In the rows, 100 means zero.
Each row is followed by its group and then its class within the group.
121 106  98 102 122 113  90  84 100  87  98  77  96 112  77  65 121  87  76 106  85 105  84  80 131  66  99 100 115 106 105 103  79 104 108  84  90 102  72  78 112  64 111  92 106  77 114  91 112 110 108  99  92 110  96 103  98 111  71 118  90 104 101 104 104 110 106 113 100 105  97 110 104  89  64 112 108  87  78 100 120  96 101 102  86  79 104 136  93 104  84 104  97 113  86  96  67 109 116  90  95 102  94 137 110 119  89  89 100 108 142 105  69  91 114  90 109 118  70  93 131 102 104  91  96  97 137 116 100 124  99 114  96 115 111  94 101  86 112  85  89  90 109 130  99 109 115 105 100 108 111  76  98  95  95 111  96 105  98  84 105 112  95  95  63  87 123
V > C
116 135 110 118 122 111 108  92  82  94 106  79  87  92  84  98 121  99  79  91  67 102 110  94  93  85  94 124 143 113  96 108  87 107 120  84 100 100  67  76  98  89 118  89  92 107  99  89  61 122 108 101 118  89  92  80 104 120  96 117  77  97  82  96 104  94 105  83 103  93 105  87 103  93  73 111 130  91  65  83  99  87 101  95  79  60  73 140 100  97 103 116 115  99  89 124  44 102 108  82  91 108 112 105 102 113 103 100  74  98 131  91  80 119  98  95  74 110 100 111 115 103 123  84 103  99 117 129 119 117 111 121 108  96 122  84  85  97 112  90  70  79 108 103  92 132  92 100  99 112  94  93  96  62 117  82 108 101 130  94 117  95  98 106  95  98 133
V > C
 81 103 109  88 117  95 109  89  86 109 101 118 101 114 108  91 111 101  71  92 101  91 116 107  81  93  87 137 105 113 123 116  93 109 115 106  99  99 110 122  98 127  99  90  82  89 109 101 111  86  98  87  92 124  91 105 124 108 107  79  87  75  80 105 100 104 102  85  99 110 109 108  99  92 102  99  86 101  85 101  73 106 117  99 105 101 108 101 104  90 129  97 116 123 109 120  69  82  97  82  99  91 107 112  86  71 105 124  78 117 102  90  92 103 136 140  68  97 109  80 107  99 118 114  94  98  88 113 103 121 124 107  88 107  85  78 100 104  98  99  94 115  95  72 125 110 110 108 102  96  72 105  92 131 113 109  99  87 122  76 111  79 110  95  99  97 114
M > H
106 113 107  95 116 107  85  94  84  92  96 100  97  85  85  85 125  99  94 113  89  98 100  94 114  70 101  94 125  95  96 107  87 109  96  82 107  91  99  97 118  96 111  87  92  80 122  93  99 102 100  89  95 112 105  93  97  96  91  92  99 114  97 105 107 108  68 102  95 106 100 109 101 102  67 110  83  97  94  99 103  97 108 101 111  87 113 124  79 100 104  76  92  88  98  95  75  85 123  95  87 114  94 107 117 112  89  87 118  94 125 109  80  86 125  99  95 119  86 111 110 100 106 107  96  96 117 117 116 103 111 120 102 115 105 108 105  82 105  72 102 106 114 100 110 124  94 104 101 102 111  92  78 106  94  88  97 106  82  74 103  98  98 120  80  93 109
V > Z
100  98 104  96  79 109 102 126 107  99 104 101  97  82 116 113  90  87 104 127  99  91 102 139  90 118  93  81  81  92  98  95 131  98  79  95 103 114 107  85 104 110  89 134 108 103 105 100 114 112 126  91  93  76  96 101  76  98 101 114  89 103 103  85  91  98 105  82  88 108 106  99 100 100 114 100 113  95 107 108  81  69  92 110 106  99  83 107  89  98  73 137 110 101  98  84 111  95  92 103 109 107 105  85 109  85  95  99 108 118  68 106 117 101  85 122  90  79 134 107  83  85  82 113 110  99  95 113  96 110  97 100 119  82  96  66 113  97  96  81 104  96  95 100  99 106  93  87  94  87  89 118  60  70  87 105  90 118  90 112  99 105  98  81 126 104  88
D > Q
127 134 110 102 116 113  85  93  74 100 109 119  92  76 119 106  95  89  67 102  63  89 102  96  48  84 109 106 135  98  86 113  91 107 119  65  94  83  92  87 122 121 105  75  69  98 109  70  75 112 117  64 107  97 104  88 120  81 102  63  72 105  75  89 120 101 111  81  69 105 121  83  99  98  85 103  87 101  81  94  72 101  94  94  99  57  75 163  65  96 119  92 125  84 107 123  68 105  91  80  90 118 131  86 126  87  98  93  88  90  89  87 100 105 117  82  18 123 117 121  96 118 121  94  80  95 150 145 172 130 122 134 116 102  89  84  94 103 128  99  86  85 101  77 105 158  76  78 110 101  76 127  27  75  82  87 107 103  93  81 123  71 107 117 126  88 102
V > C
 72 104 113 102  96  91  98 136  98 111 111 124  98  57 111 127  83 107 152 107  97  97 120 123 100 119  76 104  84  98 102  83 127  97  92  97 119 123 110 129  98  99  72  99 110 131  63 110  95  90  95 112 106  76 117  90 101 111 113 140 108 103 113  86 105  82 104  88  86 104  78  98 100 116 143  95 117 100 113 104  62  77 103 109  96 101  68  24 143  84  73  80  95  97 111 109 119 107 107 147 108 101 127  93 116  92 106  95 118 103  67  86 102 104  56 120 130  76 119  96 102  68  62  52 104 107  74  77  76  87  93  56 127 102 104  74 104  80  74  81 112 116 100 106  76 118 108 104 110  85  68 106 112 103 109  91  98 115  96  84  93  90  90 125  94 110  83
N > X
131 111 107 110 120 117  91  86 102  87  99  68  92 103  77  92 104  87  84 115  67 110  93 112 122  64 113  77 134 104  91 105  91 107 103  79  92 101  67  65 112  82 118  90 102  92 115  86  87 120  94  94  89  97 101 100  96 109  88  93 101  97  88  89  97 105  85 106  96 105  95 100  99  95  62 110 101  89  72 106 116  89  85  92  85  76  86 147  76 116  94 105 105  97  88  96  63 105  98  97  85 111 115 103 122 123  87  87  92 112 126 108  77  88 105 109  99 123  90 108 115 107 112  94 100  96 124 113 104  93  99 105  88 103 104  91 103  91 121  88  85  93 112 131  92 106 102  92 102 101 107  96  92  71 103  99  95 113  75  97 112 115 106  94  78  89 119
V > Z
 99 122 108 107 133 103 101  99 109  71  97  51  93  80  50  85 132  90  89  80  79 116 107  98 143  77 112 127 126 108 114 105  72  98 116  96  94 129  74  93  92  74 115  91 122 105  97  99  62 124  73 119  90 110  92 108  88 118  91 113 113  93  85  78  88 109  78 103 137 106  84 101 116  97  70 108 142  96  58 100 146  93 108  81  79  99 103 117  96 106  91 100 109 121  79  99  51  99 100  95 108  96  97 109  99 121 108  92 157 112 161 104  65  89  95  99 145 113  66 113 124 110 108  88 116 109  89 108  77  93 101 103  84  96 124  92  84  81 110  83  64 100 127 142  99  79 114 114  96 120 116  73 136  99 145  80  94 111 104 102 105 120 106  89  72 101 124
V > U
105 109 104  93 142 118  90 108 105 102 111  98 103  96  80  92 126  98  49  83  92  77  98 124  88  88  91 104  97 121 107  91  81 100 105 103 109 103  85  95  98 108  95  80  93 117 109  97  93 124 105  75 102 109  96  93 123  99  96  83  79  83  66  88 122 121 125  71  91 121 132  93 105  89  85 113  95  99  79 125  89 118 105 104  75  78  98 122  91  90 120  81 125  95  99 121  61  86  89  57 103 100 120 114 103  92  93 111  99 124 100  91  89 104 122 104  63  95 115  81 104  84  97  99  98  97 100 112 142 130 108 113 135  95  97  50 121 113 104  85  87 104 113  77 115 127 109  85 108 111  71 124  56  94  99 108 103 118 122  84 107  90  99  96 114  84 117
M > F
